Here is a tiny trained network, its code and every weight. The questions are about switching its units off for an input and a class, where a switched-off unit gives its printed mean instead of its output.

import numpy as np


def w(rows, s, z=0):
    codes = np.array(rows[::2]) - 128.0
    scale = np.full(codes.shape[1], s)
    scale[-1] = z or s
    return codes * scale


def f(y):
    return np.maximum(y, 0)


def log_softmax(a):
    a = a - a.max(-1, keepdims=True)
    return a - np.log(np.exp(a).sum(-1, keepdims=True))


def net(x, mask):
    res = np.array(x, float).reshape(1, 4) / 4 @ E
    y = f(res @ A[0][:, :-1].T + A[0][:, -1])
    res = res + np.where(mask, y, B[0][:, -1]) @ B[0][:, :-1]
    return log_softmax(res[-1] @ U[:, :-1].T + U[:, -1])


A, B = {}, {}
E = w([
[128,132,147,5,172,78,103,120],'x0',
[180,181,129,115,151,124,199,183],'x1',
[142,122,144,128,123,130,128,119],'x2',
[177,103,24,110,81,71,132,106],'x3',
],0.023)
A[0] = w([
[122,168,210,67,229,104,99,129,177],'N0',
[125,186,191,103,157,200,171,221,141],'N1',
[145,116,118,30,151,97,132,101,99],'N2',
[136,143,106,55,145,87,123,97,93],'N3',
[82,10,86,137,59,89,21,59,199],'N4',
[72,112,185,65,206,117,106,130,159],'N5',
[116,187,213,145,154,144,172,190,172],'N6',
[49,102,188,144,142,165,67,83,229],'N7',
[175,68,76,118,88,102,157,127,172],'N8',
[108,114,116,73,168,153,67,150,145],'N9',
[189,172,120,48,147,75,144,70,67],'N10',
[209,194,94,39,111,140,204,229,78],'N11',
[154,203,139,157,156,194,164,149,201],'N12',
[110,158,195,64,137,125,35,110,138],'N13',
[27,101,167,178,105,223,127,56,254],'N14',
[178,155,85,212,31,107,167,165,190],'N15',
],0.012,0.0075)
B[0] = w([
[109,144,117,82,183,65,128,91,224],'N0',
[98,111,184,111,114,52,179,102,209],'N1',
[103,161,104,107,132,124,14,201,195],'N2',
[89,156,125,77,89,158,83,170,183],'N3',
[61,136,181,103,12,168,143,90,255],'N4',
[141,141,114,94,137,85,75,87,211],'N5',
[106,113,175,149,135,61,157,167,207],'N6',
[120,103,57,127,245,217,61,163,222],'N7',
[125,170,97,169,110,224,203,131,205],'N8',
[128,112,111,61,133,89,77,101,174],'N9',
[87,203,132,107,120,184,70,203,195],'N10',
[167,225,150,119,174,138,109,142,225],'N11',
[106,103,152,124,145,129,190,201,194],'N12',
[184,92,124,54,146,107,48,57,204],'N13',
[65,133,143,200,219,211,69,172,236],'N14',
[139,128,117,137,143,203,227,120,242],'N15',
],0.011,0.029)
U = w([
[112,149,132,126,187,174,55,216,236],'0',
[87,66,197,148,151,85,183,172,153],'1',
[110,77,64,103,180,99,52,55,56],'2',
[115,152,181,75,143,39,110,110,7],'3',
[56,114,147,149,97,155,155,62,255],'4',
[247,140,94,120,139,156,185,159,9],'5',
[101,121,142,87,32,119,47,155,65],'6',
],0.013,0.0022)

Each question gives the input, the list of numbers given to net, and the class t.
The units are the neurons (one row each of A and B). Each row of codes is followed by its name. A weight is (code - 128) times the scale printed after its matrix; where a second scale follows, it is the last column's (A, B and U).
mask holds one flag per neuron, in row order. A switched-off neuron (its flag False) gives its mean, the last column of its row in B, instead of its output. The means were averaged over made-up inputs and are rounded, as every weight is.
A unit's drop is (log p(t) with every unit on - log p(t) with that unit switched off) / (log p(t) with every unit on - log p(t) with every unit switched off).
The circuit of an input: a set's keep is (log p(t) with only the set's units on - log p(t) with every unit switched off) / (log p(t) with every unit on - log p(t) with every unit switched off). Starting from the 12 units with the biggest drops (on a tie, the unit counted first), units are removed one at a time, each time the one whose removal leaves the highest keep (on an exact tie, the one counted first), for as long as the keep stays at least 0.8.
circuit, biggest first: the units of the circuit, biggest drop first
k most important neurons: the k neurons with the biggest drops, biggest first
drop when u is switched off: that unit's drop, to one decimal
input [2,-8,8,1], class 6: circuit, biggest first	N4
input [3,0,2,0], class 2: 2 most important neurons	N4, N14
input [7,-4,7,0], class 2: 2 most important neurons	N13, N0
input [-2,-7,5,1], class 4: 4 most important neurons	N4, N2, N11, N10
input [0,5,4,-5], class 1: 2 most important neurons	N12, N6
input [5,0,2,-7], class 2: 2 most important neurons	N7, N13
input [-1,2,8,1], class 5: 2 most important neurons	N4, N14
input [7,0,-5,-7], class 2: 2 most important neurons	N7, N13
input [0,5,3,2], class 5: drop when N14 is switched off	0.4
input [3,1,1,-7], class 3: 2 most important neurons	N1, N6
input [-6,-7,3,3], class 4: drop when N4 is switched off	1.0
input [2,-8,-1,3], class 6: drop when N4 is switched off	1.4
input [0,0,-1,2], class 4: drop when N11 is switched off	0.1
input [0,3,-8,-2], class 1: most important neuron	N13
input [3,1,-2,0], class 3: 2 most important neurons	N14, N7
